Here is a tiny trained network, its code and every weight. The questions are about switching its units off for an input and a class, where a switched-off unit gives its printed mean instead of its output.

import numpy as np


def w(rows, s, z=0):
    codes = np.array(rows[::2]) - 128.0
    scale = np.full(codes.shape[1], s)
    scale[-1] = z or s
    return codes * scale


def f(y):
    return np.maximum(y, 0)


def log_softmax(a):
    a = a - a.max(-1, keepdims=True)
    return a - np.log(np.exp(a).sum(-1, keepdims=True))


def net(x, mask):
    res = np.array(x, float).reshape(1, 5) / 4 @ E
    y = f(res @ A[0][:, :-1].T + A[0][:, -1])
    res = res + np.where(mask, y, B[0][:, -1]) @ B[0][:, :-1]
    return log_softmax(res[-1] @ U[:, :-1].T + U[:, -1])


A, B = {}, {}
E = w([
[77,23,130,199,49,154,188],'x0',
[131,135,141,128,145,143,143],'x1',
[139,134,106,140,121,129,117],'x2',
[49,175,170,176,85,198,41],'x3',
[153,254,121,48,11,181,168],'x4',
],0.0094)
A[0] = w([
[193,153,168,68,204,129,22,60],'N0',
[136,65,155,152,246,104,125,64],'N1',
[174,99,27,51,151,55,254,1],'N2',
[171,169,121,121,80,130,218,227],'N3',
[91,108,131,202,172,81,35,37],'N4',
[184,202,158,73,159,48,112,113],'N5',
],0.0076,0.0039)
B[0] = w([
[130,47,184,208,103,131,130,236],'N0',
[167,219,69,137,97,101,150,254],'N1',
[108,178,211,109,200,232,54,245],'N2',
[109,104,175,134,102,6,150,250],'N3',
[106,201,190,95,92,107,166,237],'N4',
[189,98,137,122,103,128,140,229],'N5',
],0.012,0.0065)
U = w([
[29,194,184,106,169,247,54,100],'0',
[108,118,118,141,140,93,138,255],'1',
[112,214,104,105,120,34,186,26],'2',
[98,92,125,143,155,81,118,220],'3',
[139,2,147,219,131,120,159,101],'4',
[121,53,20,109,162,147,115,87],'5',
],0.0096,0.008)

Each question gives the input, the list of numbers given to net, and the class t.
The units are the neurons (one row each of A and B). Each row of codes is followed by its name. A weight is (code - 128) times the scale printed after its matrix; where a second scale follows, it is the last column's (A, B and U).
mask holds one flag per neuron, in row order. A switched-off neuron (its flag False) gives its mean, the last column of its row in B, instead of its output. The means were averaged over made-up inputs and are rounded, as every weight is.
A unit's drop is (log p(t) with every unit on - log p(t) with that unit switched off) / (log p(t) with every unit on - log p(t) with every unit switched off).
The circuit of an input: a set's keep is (log p(t) with only the set's units on - log p(t) with every unit switched off) / (log p(t) with every unit on - log p(t) with every unit switched off). Starting from all 6 units, units are removed one at a time, each time the one whose removal leaves the highest keep (on an exact tie, the one counted first), for as long as the keep stays at least 0.8.
circuit, biggest first: the units of the circuit, biggest drop first
unit that matters most: the unit with the biggest drop
k most important neurons: the k neurons with the biggest drops, biggest first
drop when u is switched off: that unit's drop, to one decimal
input [5,0,0,-3,-8], class 2: unit that matters most -> N1
input [-3,8,-5,0,2], class 3: circuit, biggest first -> (N1; N4; N2)
input [-8,4,6,-7,7], class 4: 3 most important neurons -> (N5; N3; N0)
input [8,8,-2,-6,-5], class 3: circuit, biggest first -> (N1; N2)
input [-1,6,-7,3,7], class 1: circuit, biggest first -> (N4; N2)
input [-7,3,-2,-6,4], class 4: circuit, biggest first -> (N5; N0)
input [6,0,6,-1,-3], class 1: 2 most important neurons -> (N0; N5)
input [-8,-1,6,7,-7], class 4: 3 most important neurons -> (N0; N2; N5)
input [0,2,0,-7,7], class 0: 2 most important neurons -> (N2; N1)
input [-7,3,-3,6,4], class 4: 3 most important neurons -> (N0; N2; N5)
input [-2,0,0,-2,-4], class 2: 3 most important neurons -> (N1; N2; N4)
input [-4,1,-2,-4,-3], class 0: 2 most important neurons -> (N2; N3)
input [-7,2,5,0,-5], class 4: 3 most important neurons -> (N0; N5; N2)
input [5,1,-8,-1,-7], class 1: unit that matters most -> N3
input [4,8,-4,-4,6], class 3: 4 most important neurons -> (N3; N1; N4; N2)
input [-8,0,1,5,-3], class 4: 2 most important neurons -> (N0; N2)
input [3,4,2,-5,-6], class 2: 2 most important neurons -> (N1; N0)
input [7,2,-2,2,-7], class 2: 3 most important neurons -> (N1; N4; N0)
input [1,-1,1,5,7], class 2: 2 most important neurons -> (N2; N3)
input [-2,-1,1,7,8], class 2: circuit, biggest first -> (N2)
input [6,-3,-4,-7,-8], class 2: drop when N1 is switched off -> 0.8
input [5,-3,-7,2,-4], class 1: drop when N0 is switched off -> 0.4
input [2,-8,-2,-8,-5], class 0: drop when N1 is switched off -> 0.0
